(in the rows, 128 means zero)
Each row is followed by its group and then its class within the group.
[120, 123, 141, 116, 120, 137, 122, 125, 99, 105, 123, 138, 116, 129, 98, 91, 165, 160, 126, 124, 111, 127, 66, 140, 132, 141, 125]  (39):L
[102, 131, 126, 131, 128, 139, 111, 127, 117, 90, 125, 138, 123, 144, 111, 99, 119, 145, 100, 108, 92, 112, 155, 134, 124, 137, 135]  (47):H
[105, 131, 136, 163, 131, 142, 111, 129, 101, 131, 130, 133, 123, 112, 129, 135, 183, 134, 117, 146, 134, 123, 39, 125, 100, 127, 114]  (42):X
[95, 133, 134, 139, 124, 126, 112, 129, 136, 85, 126, 134, 129, 118, 84, 146, 143, 138, 112, 143, 117, 132, 87, 126, 88, 127, 109]  (42):U
[125, 138, 121, 124, 133, 125, 126, 128, 110, 123, 122, 134, 131, 127, 119, 117, 90, 138, 119, 125, 115, 132, 159, 133, 147, 129, 143]  (38):Z
[115, 137, 121, 139, 136, 126, 121, 131, 112, 140, 118, 130, 133, 122, 142, 135, 106, 128, 114, 131, 130, 126, 142, 132, 127, 122, 133]  (38):Z
[97, 132, 130, 141, 122, 130, 109, 128, 127, 97, 132, 139, 127, 125, 108, 120, 136, 143, 110, 131, 116, 127, 112, 125, 102, 133, 127]  (42):U
[86, 133, 130, 107, 122, 147, 108, 132, 109, 96, 120, 144, 130, 136, 98, 161, 88, 154, 122, 119, 104, 118, 141, 137, 157, 141, 138]  (39):L
[103, 124, 125, 125, 130, 144, 108, 128, 114, 73, 118, 131, 129, 139, 124, 88, 118, 158, 88, 104, 107, 127, 160, 144, 133, 120, 127]  (47):H
[112, 137, 120, 149, 139, 122, 125, 136, 98, 136, 115, 129, 125, 132, 139, 144, 97, 120, 90, 111, 125, 123, 133, 134, 133, 127, 130]  (38):Z
[111, 138, 122, 144, 125, 146, 100, 133, 99, 86, 139, 153, 131, 134, 115, 138, 109, 154, 103, 115, 109, 131, 158, 124, 138, 137, 137]  (39):C
[106, 138, 114, 165, 139, 128, 134, 137, 96, 141, 119, 120, 134, 126, 140, 170, 89, 112, 97, 116, 134, 121, 132, 129, 128, 118, 126]  (38):Z
[91, 135, 120, 138, 125, 124, 104, 128, 120, 74, 124, 138, 131, 123, 82, 134, 118, 144, 98, 135, 94, 142, 109, 137, 102, 137, 123]  (42):U
[108, 140, 120, 144, 127, 132, 107, 130, 103, 100, 124, 132, 126, 119, 106, 128, 133, 147, 104, 136, 104, 142, 91, 136, 117, 127, 121]  (42):X
[90, 131, 124, 125, 133, 142, 104, 131, 129, 111, 121, 140, 122, 143, 137, 108, 105, 136, 102, 123, 78, 127, 140, 134, 130, 133, 130]  (47):H
[147, 133, 122, 122, 129, 125, 116, 124, 139, 107, 128, 129, 132, 118, 126, 117, 148, 133, 133, 157, 137, 141, 163, 136, 120, 142, 133]  (42):X
[111, 126, 119, 147, 135, 136, 134, 132, 118, 114, 121, 122, 127, 144, 140, 96, 126, 131, 95, 108, 114, 112, 144, 126, 117, 125, 128]  (47):Y
[128, 139, 123, 129, 130, 117, 116, 124, 134, 78, 128, 136, 127, 122, 96, 121, 136, 143, 118, 142, 127, 135, 131, 131, 105, 140, 127]  (42):U
[138, 136, 110, 108, 125, 135, 119, 129, 104, 79, 131, 139, 137, 140, 99, 134, 95, 157, 121, 132, 97, 141, 163, 137, 168, 147, 137]  (39):C
[111, 132, 120, 140, 131, 141, 118, 133, 110, 93, 140, 130, 129, 138, 101, 157, 118, 134, 104, 118, 97, 123, 120, 123, 132, 144, 120]  (39):C

Each row is followed by its group and then its class within the group.
[141, 148, 130, 142, 148, 139, 123, 121, 125, 138, 107, 118, 109, 100, 139, 124, 131, 117, 139, 125, 146, 135, 141, 120, 134, 125, 140]  <15>:puf
[123, 166, 133, 125, 152, 120, 107, 129, 127, 136, 112, 111, 119, 103, 123, 114, 130, 127, 142, 143, 156, 128, 135, 139, 139, 127, 131]  <14>:bunel
[119, 126, 126, 115, 139, 119, 103, 142, 113, 129, 129, 109, 143, 123, 116, 109, 133, 140, 130, 158, 134, 134, 126, 137, 143, 141, 116]  <14>:Duvop
[155, 128, 115, 151, 146, 136, 115, 137, 132, 113, 107, 103, 103, 135, 115, 149, 125, 122, 147, 148, 115, 142, 131, 106, 152, 146, 127]  <15>:fezu
[102, 144, 140, 126, 137, 122, 109, 127, 140, 127, 127, 114, 131, 110, 117, 120, 133, 130, 127, 147, 134, 132, 138, 132, 137, 119, 127]  <14>:bunel
[134, 136, 128, 133, 136, 130, 88, 136, 119, 125, 125, 95, 120, 122, 127, 116, 129, 129, 138, 144, 125, 133, 137, 140, 155, 124, 121]  <14>:Duvop
[122, 146, 131, 128, 142, 136, 117, 130, 134, 154, 118, 106, 122, 110, 132, 119, 123, 124, 135, 139, 136, 135, 124, 138, 136, 125, 125]  <15>:puf
